Here is a tiny trained network, its code and every weight. The questions are about switching its units off for an input and a class, where a switched-off unit gives its printed mean instead of its output.

import numpy as np


def w(rows, s, z=0):
    codes = np.array(rows[::2]) - 128.0
    scale = np.full(codes.shape[1], s)
    scale[-1] = z or s
    return codes * scale


def norm(h):
    return h / np.sqrt((h * h).mean(-1, keepdims=True) + 1e-5)


def f(y):
    return y / 2 * (1 + np.tanh(0.7978845608 * (y + 0.044715 * y**3)))


def log_softmax(a):
    a = a - a.max(-1, keepdims=True)
    return a - np.log(np.exp(a).sum(-1, keepdims=True))


def net(x, mask):
    res = np.array(x, float).reshape(1, 3) / 4 @ E
    u = 0
    for l in range(2):
        y = f(norm(res) @ A[l][:, :-1].T + A[l][:, -1])
        res = res + np.where(mask[u : u + 6], y, B[l][:, -1]) @ B[l][:, :-1]
        u += 6
    return log_softmax(norm(res)[-1] @ U[:, :-1].T + U[:, -1])


A, B = {}, {}
E = w([
[113,127,87,6,113,119,167],'x0',
[109,70,141,179,66,114,181],'x1',
[145,42,116,72,84,149,95],'x2',
],0.013)
A[0] = w([
[190,152,80,149,199,121,173,145],'0.n0',
[87,204,159,82,182,7,223,14],'0.n1',
[134,109,153,216,147,56,174,36],'0.n2',
[161,154,143,75,68,32,254,29],'0.n3',
[75,132,130,168,138,139,231,2],'0.n4',
[181,105,78,108,99,239,41,46],'0.n5',
],0.0071,0.0035)
B[0] = w([
[113,254,182,187,116,150,96,182],'0.n0',
[107,152,109,71,117,223,136,252],'0.n1',
[53,80,81,36,175,51,159,179],'0.n2',
[34,122,64,223,79,207,104,216],'0.n3',
[65,19,134,213,174,61,212,150],'0.n4',
[38,28,95,225,204,143,144,222],'0.n5',
],0.0091,0.0035)
A[1] = w([
[150,68,189,113,129,143,156,112],'1.n0',
[200,76,125,147,5,118,127,75],'1.n1',
[113,81,143,119,111,125,73,188],'1.n2',
[148,164,166,148,153,69,185,160],'1.n3',
[123,141,135,114,103,112,149,4],'1.n4',
[156,56,145,116,68,112,139,81],'1.n5',
],0.013,0.0039)
B[1] = w([
[86,255,193,156,109,89,128,187],'1.n0',
[188,226,184,126,142,200,120,249],'1.n1',
[154,87,73,153,188,104,134,254],'1.n2',
[169,129,197,143,55,58,120,185],'1.n3',
[107,132,97,235,142,230,86,104],'1.n4',
[143,213,131,85,145,106,107,251],'1.n5',
],0.0096,0.0049)
U = w([
[207,226,186,189,165,102,107,154],'0',
[139,221,122,38,89,183,165,252],'1',
[154,65,88,184,199,169,83,126],'2',
[152,72,76,3,174,92,103,62],'3',
[89,131,190,186,78,57,196,76],'4',
[38,122,64,166,64,169,225,20],'5',
],0.011,0.0033)

Each question gives the input, the list of numbers given to net, and the class t.
The units are the neurons (one row each of A and B). Each row of codes is followed by its name. A weight is (code - 128) times the scale printed after its matrix; where a second scale follows, it is the last column's (A, B and U).
mask holds one flag per neuron, layer by layer. A switched-off neuron (its flag False) gives its mean, the last column of its row in B, instead of its output. The means were averaged over made-up inputs and are rounded, as every weight is.
A unit's drop is (log p(t) with every unit on - log p(t) with that unit switched off) / (log p(t) with every unit on - log p(t) with every unit switched off).
The circuit of an input: a set's keep is (log p(t) with only the set's units on - log p(t) with every unit switched off) / (log p(t) with every unit on - log p(t) with every unit switched off). Starting from all 12 units, units are removed one at a time, each time the one whose removal leaves the highest keep (on an exact tie, the one counted first), for as long as the keep stays at least 0.8.
circuit, biggest first: the units of the circuit, biggest drop first
most important unit: the unit with the biggest drop
top k neurons: the k neurons with the biggest drops, biggest first
top k neurons in layer l: the k neurons of layer l with the biggest drops, biggest first
drop when u is switched off: that unit's drop, to one decimal
input [7,5,8], class 1: most important unit => 1.n1
input [-6,-8,3], class 2: circuit, biggest first => [0.n5 1.n0]
input [-6,0,1], class 2: top 3 neurons in layer 0 => [0.n2 0.n4 0.n0]
input [-1,6,1], class 0: top 2 neurons => [0.n5 1.n1]
input [-8,3,-6], class 4: circuit, biggest first => [0.n2 1.n1 1.n3]
input [2,-5,1], class 3: circuit, biggest first => [1.n1 1.n0]
input [1,4,-4], class 5: top 2 neurons in layer 0 => [0.n3 0.n1]
input [1,-6,1], class 3: top 3 neurons => [1.n1 0.n3 1.n0]
input [8,4,-7], class 5: top 2 neurons => [0.n3 0.n4]
input [4,8,1], class 1: top 2 neurons in layer 0 => [0.n5 0.n2]
input [6,4,-8], class 5: top 3 neurons in layer 0 => [0.n3 0.n4 0.n1]
input [4,8,2], class 1: top 2 neurons => [1.n1 0.n5]
input [-6,3,-3], class 4: top 2 neurons => [0.n2 1.n1]
input [1,2,-8], class 5: most important unit => 0.n1
input [1,4,5], class 1: top 2 neurons in layer 1 => [1.n5 1.n3]
input [8,5,-6], class 5: top 2 neurons in layer 0 => [0.n3 0.n4]
input [-8,2,-7], class 4: top 3 neurons in layer 1 => [1.n1 1.n3 1.n5]
input [3,5,7], class 1: drop when 1.n2 is switched off => 0.0
input [6,4,-1], class 5: drop when 0.n3 is switched off => 1.8
input [5,6,4], class 1: circuit, biggest first => [1.n1]
